Below is a small trained network, with its code and all its weights. Each question gives an input and a class and asks what happens when units are switched off, that is, made to give their printed mean instead of their output.

import numpy as np


def w(rows, s, z=0):
    codes = np.array(rows[::2]) - 128.0
    scale = np.full(codes.shape[1], s)
    scale[-1] = z or s
    return codes * scale


def f(y):
    return np.maximum(y, 0)


def log_softmax(a):
    a = a - a.max(-1, keepdims=True)
    return a - np.log(np.exp(a).sum(-1, keepdims=True))


def net(x, mask):
    res = np.array(x, float).reshape(1, 4) / 4 @ E
    y = f(res @ A[0][:, :-1].T + A[0][:, -1])
    res = res + np.where(mask, y, B[0][:, -1]) @ B[0][:, :-1]
    return log_softmax(res[-1] @ U[:, :-1].T + U[:, -1])


A, B = {}, {}
E = w([
[69,213,218],'x0',
[131,128,125],'x1',
[40,21,202],'x2',
[1,117,27],'x3',
],0.0077)
A[0] = w([
[94,207,150,1],'n1',
[56,129,75,66],'n2',
[109,214,161,6],'n3',
[97,214,169,185],'n4',
[80,101,64,69],'n5',
[110,111,140,175],'n6',
[70,154,189,81],'n7',
[90,145,109,24],'n8',
[83,83,34,85],'n9',
[187,253,60,47],'n10',
[156,94,183,80],'n11',
[152,75,105,2],'n12',
[45,160,103,65],'n13',
[75,158,168,27],'n14',
[198,156,144,83],'n15',
[171,103,43,70],'n16',
[160,102,200,149],'n17',
[182,42,89,56],'n18',
[206,77,167,29],'n19',
[110,158,151,5],'n20',
[104,42,176,88],'n21',
[209,136,145,67],'n22',
],0.014,0.0055)
B[0] = w([
[236,113,173,166],'n1',
[155,204,189,198],'n2',
[230,109,113,174],'n3',
[228,79,140,225],'n4',
[160,145,178,195],'n5',
[138,79,109,172],'n6',
[225,61,162,188],'n7',
[114,175,223,143],'n8',
[151,190,230,225],'n9',
[2,10,198,254],'n10',
[73,179,195,174],'n11',
[227,74,61,148],'n12',
[149,209,222,190],'n13',
[232,60,167,162],'n14',
[72,172,183,193],'n15',
[214,96,151,196],'n16',
[112,208,173,208],'n17',
[207,105,126,196],'n18',
[162,198,208,186],'n19',
[249,63,160,136],'n20',
[127,43,200,214],'n21',
[183,165,180,191],'n22',
],0.0082,0.0091)
U = w([
[117,251,214,72],'0',
[221,109,137,82],'1',
[97,147,200,254],'2',
[29,80,224,140],'3',
[103,179,159,181],'4',
[54,95,10,2],'5',
[13,105,50,2],'6',
],0.012,0.0088)

Each question gives the input, the list of numbers given to net, and the class t.
The units are the neurons (one row each of A and B). Each row of codes is followed by its name. A weight is (code - 128) times the scale printed after its matrix; where a second scale follows, it is the last column's (A, B and U).
mask holds one flag per neuron, in row order. A switched-off neuron (its flag False) gives its mean, the last column of its row in B, instead of its output. The means were averaged over made-up inputs and are rounded, as every weight is.
A unit's drop is (log p(t) with every unit on - log p(t) with that unit switched off) / (log p(t) with every unit on - log p(t) with every unit switched off).
The circuit of an input: a set's keep is (log p(t) with only the set's units on - log p(t) with every unit switched off) / (log p(t) with every unit on - log p(t) with every unit switched off). Starting from the 12 units with the biggest drops (on a tie, the unit counted first), units are removed one at a time, each time the one whose removal leaves the highest keep (on an exact tie, the one counted first), for as long as the keep stays at least 0.8.
circuit, biggest first: the units of the circuit, biggest drop first
most important unit: the unit with the biggest drop
k most important neurons: the k neurons with the biggest drops, biggest first
drop of u: that unit's drop, to one decimal
input [-2,3,1,5], class 0: circuit, biggest first	n10, n9
input [-4,4,3,2], class 1: 3 most important neurons	n10, n15, n18
input [0,-8,-8,-7], class 2: 4 most important neurons	n10, n22, n21, n19
input [6,-1,6,-2], class 1: circuit, biggest first	n10, n7
input [-4,-3,-7,3], class 3: most important unit	n10
input [-7,6,7,-8], class 0: 4 most important neurons	n19, n17, n11, n10
input [5,0,-3,0], class 1: 2 most important neurons	n4, n3
input [-5,0,-6,6], class 0: 3 most important neurons	n9, n2, n21
input [-6,-3,-8,-4], class 3: 2 most important neurons	n10, n15
input [2,6,2,6], class 0: circuit, biggest first	n10, n13
input [3,2,4,-7], class 0: 3 most important neurons	n10, n17, n19
input [-4,-6,-2,6], class 0: circuit, biggest first	n9, n2
input [6,-1,0,5], class 1: 3 most important neurons	n4, n7, n14
input [8,-7,-8,5], class 1: most important neuron	n4
input [-6,0,-8,-6], class 3: 2 most important neurons	n10, n15
input [6,1,6,0], class 1: 2 most important neurons	n10, n7
input [-2,-2,4,-4], class 0: 4 most important neurons	n10, n17, n19, n11
input [4,4,-7,5], class 3: drop of n10	1.5
input [-4,3,-8,6], class 3: drop of n10	1.5
input [-7,-7,2,-8], class 0: most important unit	n19
input [-1,4,-7,-4], class 3: drop of n10	0.9
